Here is a tiny trained network, its code and every weight. The questions are about switching its units off for an input and a target symbol, where a switched-off unit gives its printed mean instead of its output.

import numpy as np


def w(rows, s, z=0):
    codes = np.array(rows[::2]) - 128.0
    scale = np.full(codes.shape[1], s)
    scale[-1] = z or s
    return codes * scale


def norm(h):
    return h / np.sqrt((h * h).mean(-1, keepdims=True) + 1e-5)


def f(y):
    return y / 2 * (1 + np.tanh(0.7978845608 * (y + 0.044715 * y**3)))


def softmax(a):
    e = np.exp(a - a.max(-1, keepdims=True))
    return e / e.sum(-1, keepdims=True)


def log_softmax(a):
    a = a - a.max(-1, keepdims=True)
    return a - np.log(np.exp(a).sum(-1, keepdims=True))


def net(x, mask):
    ids = ['ΓΛΨαβζημπτφω'.index(c) for c in x.split()]
    T = len(ids)
    res = E[ids] + P[:T]
    u = 0
    for l in range(2):
        r = norm(res)
        for j in range(3):
            rows = slice(2 * j, 2 * j + 2)
            q, k, v = (r @ M[l][rows].T for M in (Q, K, V))
            z = softmax(np.where(np.tri(T) > 0, q @ k.T / 2**0.5, -1e9)) @ v
            o = O[l][rows]
            res = res + np.where(mask[u + j], z, o[:, -1]) @ o[:, :-1]
        u += 3
        y = f(norm(res) @ A[l][:, :-1].T + A[l][:, -1])
        res = res + np.where(mask[u : u + 8], y, B[l][:, -1]) @ B[l][:, :-1]
        u += 8
    return log_softmax(norm(res)[-1] @ U[:, :-1].T + U[:, -1])


Q, K, V, O, A, B = {}, {}, {}, {}, {}, {}
E = w([
[167,139,189],'Γ',
[140,134,127],'Λ',
[101,152,89],'Ψ',
[129,136,85],'α',
[20,101,73],'β',
[160,125,144],'ζ',
[189,63,73],'η',
[201,125,109],'μ',
[152,120,157],'π',
[104,152,139],'τ',
[128,130,3],'φ',
[143,126,131],'ω',
],0.028)
P = w([
[208,254,173],'0',
[158,87,223],'1',
[120,48,235],'2',
[115,95,186],'3',
[126,119,149],'4',
[119,106,170],'5',
[147,70,203],'6',
[153,91,198],'7',
[184,156,182],'8',
],0.0083)
Q[0] = w([
[94,2,135],'0.h0',
[126,145,239],'0.h0',
[193,76,129],'0.h1',
[78,110,81],'0.h1',
[143,4,160],'0.h2',
[86,210,166],'0.h2',
],0.0082)
K[0] = w([
[155,107,163],'0.h0',
[168,190,17],'0.h0',
[107,155,175],'0.h1',
[247,95,136],'0.h1',
[166,254,88],'0.h2',
[161,80,158],'0.h2',
],0.0091)
V[0] = w([
[50,175,155],'0.h0',
[82,211,124],'0.h0',
[32,89,191],'0.h1',
[125,1,105],'0.h1',
[109,25,125],'0.h2',
[156,81,158],'0.h2',
],0.0073)
O[0] = w([
[37,112,95,2],'0.h0',
[76,180,106,7],'0.h0',
[158,184,197,142],'0.h1',
[144,3,168,184],'0.h1',
[100,3,151,16],'0.h2',
[139,143,172,119],'0.h2',
],0.0065,0.00086)
A[0] = w([
[127,150,173,64],'0.n0',
[177,119,168,130],'0.n1',
[170,106,139,117],'0.n2',
[124,122,55,183],'0.n3',
[100,183,112,117],'0.n4',
[130,143,159,7],'0.n5',
[102,120,254,193],'0.n6',
[180,165,144,5],'0.n7',
],0.017,0.0025)
B[0] = w([
[139,124,28,152],'0.n0',
[143,64,157,220],'0.n1',
[146,131,183,180],'0.n2',
[158,88,174,190],'0.n3',
[89,37,111,146],'0.n4',
[150,124,57,130],'0.n5',
[9,81,108,254],'0.n6',
[88,117,167,173],'0.n7',
],0.015,0.0074)
Q[1] = w([
[203,174,72],'1.h0',
[207,159,126],'1.h0',
[217,132,106],'1.h1',
[64,158,168],'1.h1',
[49,89,254],'1.h2',
[134,63,171],'1.h2',
],0.018)
K[1] = w([
[121,2,137],'1.h0',
[111,49,181],'1.h0',
[161,32,127],'1.h1',
[77,182,169],'1.h1',
[159,221,128],'1.h2',
[210,123,107],'1.h2',
],0.017)
V[1] = w([
[126,58,154],'1.h0',
[218,43,66],'1.h0',
[144,155,223],'1.h1',
[77,121,252],'1.h1',
[152,155,80],'1.h2',
[119,77,77],'1.h2',
],0.02)
O[1] = w([
[103,132,173,140],'1.h0',
[221,64,250,20],'1.h0',
[154,244,169,100],'1.h1',
[97,186,212,254],'1.h1',
[190,156,96,121],'1.h2',
[118,42,140,132],'1.h2',
],0.014,0.0044)
A[1] = w([
[45,252,183,163],'1.n0',
[190,225,181,120],'1.n1',
[44,46,182,62],'1.n2',
[232,22,123,42],'1.n3',
[195,129,193,195],'1.n4',
[228,128,29,113],'1.n5',
[163,45,184,154],'1.n6',
[95,98,141,4],'1.n7',
],0.013,0.003)
B[1] = w([
[216,117,38,251],'1.n0',
[165,196,199,178],'1.n1',
[102,153,253,254],'1.n2',
[210,156,11,214],'1.n3',
[122,192,115,197],'1.n4',
[65,79,58,166],'1.n5',
[166,174,70,240],'1.n6',
[150,120,153,136],'1.n7',
],0.018,0.0064)
U = w([
[86,191,118,27],'Γ',
[97,99,72,139],'Λ',
[98,71,91,4],'Ψ',
[191,21,79,69],'α',
[18,87,178,226],'β',
[174,189,121,189],'ζ',
[146,94,202,167],'η',
[155,177,186,56],'μ',
[98,216,112,251],'π',
[75,131,101,183],'τ',
[250,88,141,57],'φ',
[93,136,89,3],'ω',
],0.012,0.003)

Each question gives the input, a string of symbols that net reads in full, and the target symbol t.
The units are the heads (2 rows each of Q, K, V and O) and the neurons (one row each of A and B). Each row of codes is followed by its name. A weight is (code - 128) times the scale printed after its matrix; where a second scale follows, it is the last column's (O, A, B and U).
mask holds one flag per unit, layer by layer, with each layer's heads first. A switched-off unit (its flag False) gives its mean, the last column of its rows in O or B, instead of its output. The means were averaged over made-up inputs and are rounded, as every weight is.
A unit's drop is (log p(t) with every unit on - log p(t) with that unit switched off) / (log p(t) with every unit on - log p(t) with every unit switched off).
The circuit of an input: a set's keep is (log p(t) with only the set's units on - log p(t) with every unit switched off) / (log p(t) with every unit on - log p(t) with every unit switched off). Starting from the 12 units with the biggest drops (on a tie, the unit counted first), units are removed one at a time, each time the one whose removal leaves the highest keep (on an exact tie, the one counted first), for as long as the keep stays at least 0.8.
units of the circuit, in order: the units of the circuit, biggest drop first
most important unit: the unit with the biggest drop
k most important neurons: the k neurons with the biggest drops, biggest first
top k neurons in layer l: the k neurons of layer l with the biggest drops, biggest first
which heads matter: for each layer, one digit per head in row order, 1 if its drop is at least 0.15 and else 0, layers parted by /
input π π η β π, target π: 2 most important neurons => [0.n3, 0.n6]
input π β π π Λ π β, target π: top 3 neurons in layer 0 => [0.n6, 0.n3, 0.n7]
input π β η Λ Γ, target π: 2 most important neurons => [0.n3, 0.n7]
input α β β, target α: units of the circuit, in order => [0.n6, 0.h2, 1.h0]
input η ω ω π Λ β Ψ ζ, target η: which heads matter => 000 / 100
input β η η η, target φ: 2 most important neurons => [0.n6, 1.n3]
input π α Λ Λ π β, target π: 2 most important neurons => [0.n3, 0.n7]
input α π ζ, target α: top 2 neurons in layer 0 => [0.n1, 0.n4]
input π μ Λ π ω Γ Ψ ζ ζ, target π: units of the circuit, in order => [0.n3, 1.h0]
input φ β ω ω Ψ Λ ζ β, target φ: units of the circuit, in order => [1.h0, 0.n6]
input φ Λ π π ζ α, target ζ: units of the circuit, in order => [0.n6]
input τ Ψ τ α α η, target φ: top 2 neurons in layer 0 => [0.n6, 0.n3]
input α ζ Γ, target α: units of the circuit, in order => [0.n1, 1.h1]
input η π η η α π, target η: most important unit => 1.h0
input η η β, target η: units of the circuit, in order => [1.h0, 0.n6]
input π φ α, target α: units of the circuit, in order => [0.n6, 1.h1]
input ζ τ η π Λ φ ζ φ, target α: units of the circuit, in order => [1.h1, 1.h0]
input α ζ φ ζ, target α: which heads matter => 001 / 010
input α α π, target α: units of the circuit, in order => [0.n1, 1.h1]
input η η ω, target η: units of the circuit, in order => [1.h0]
input Λ β η μ η β α Λ φ, target α: 2 most important neurons => [0.n3, 0.n6]
input α ζ Λ Λ α π μ Λ, target α: 3 most important neurons => [0.n1, 0.n6, 0.n4]
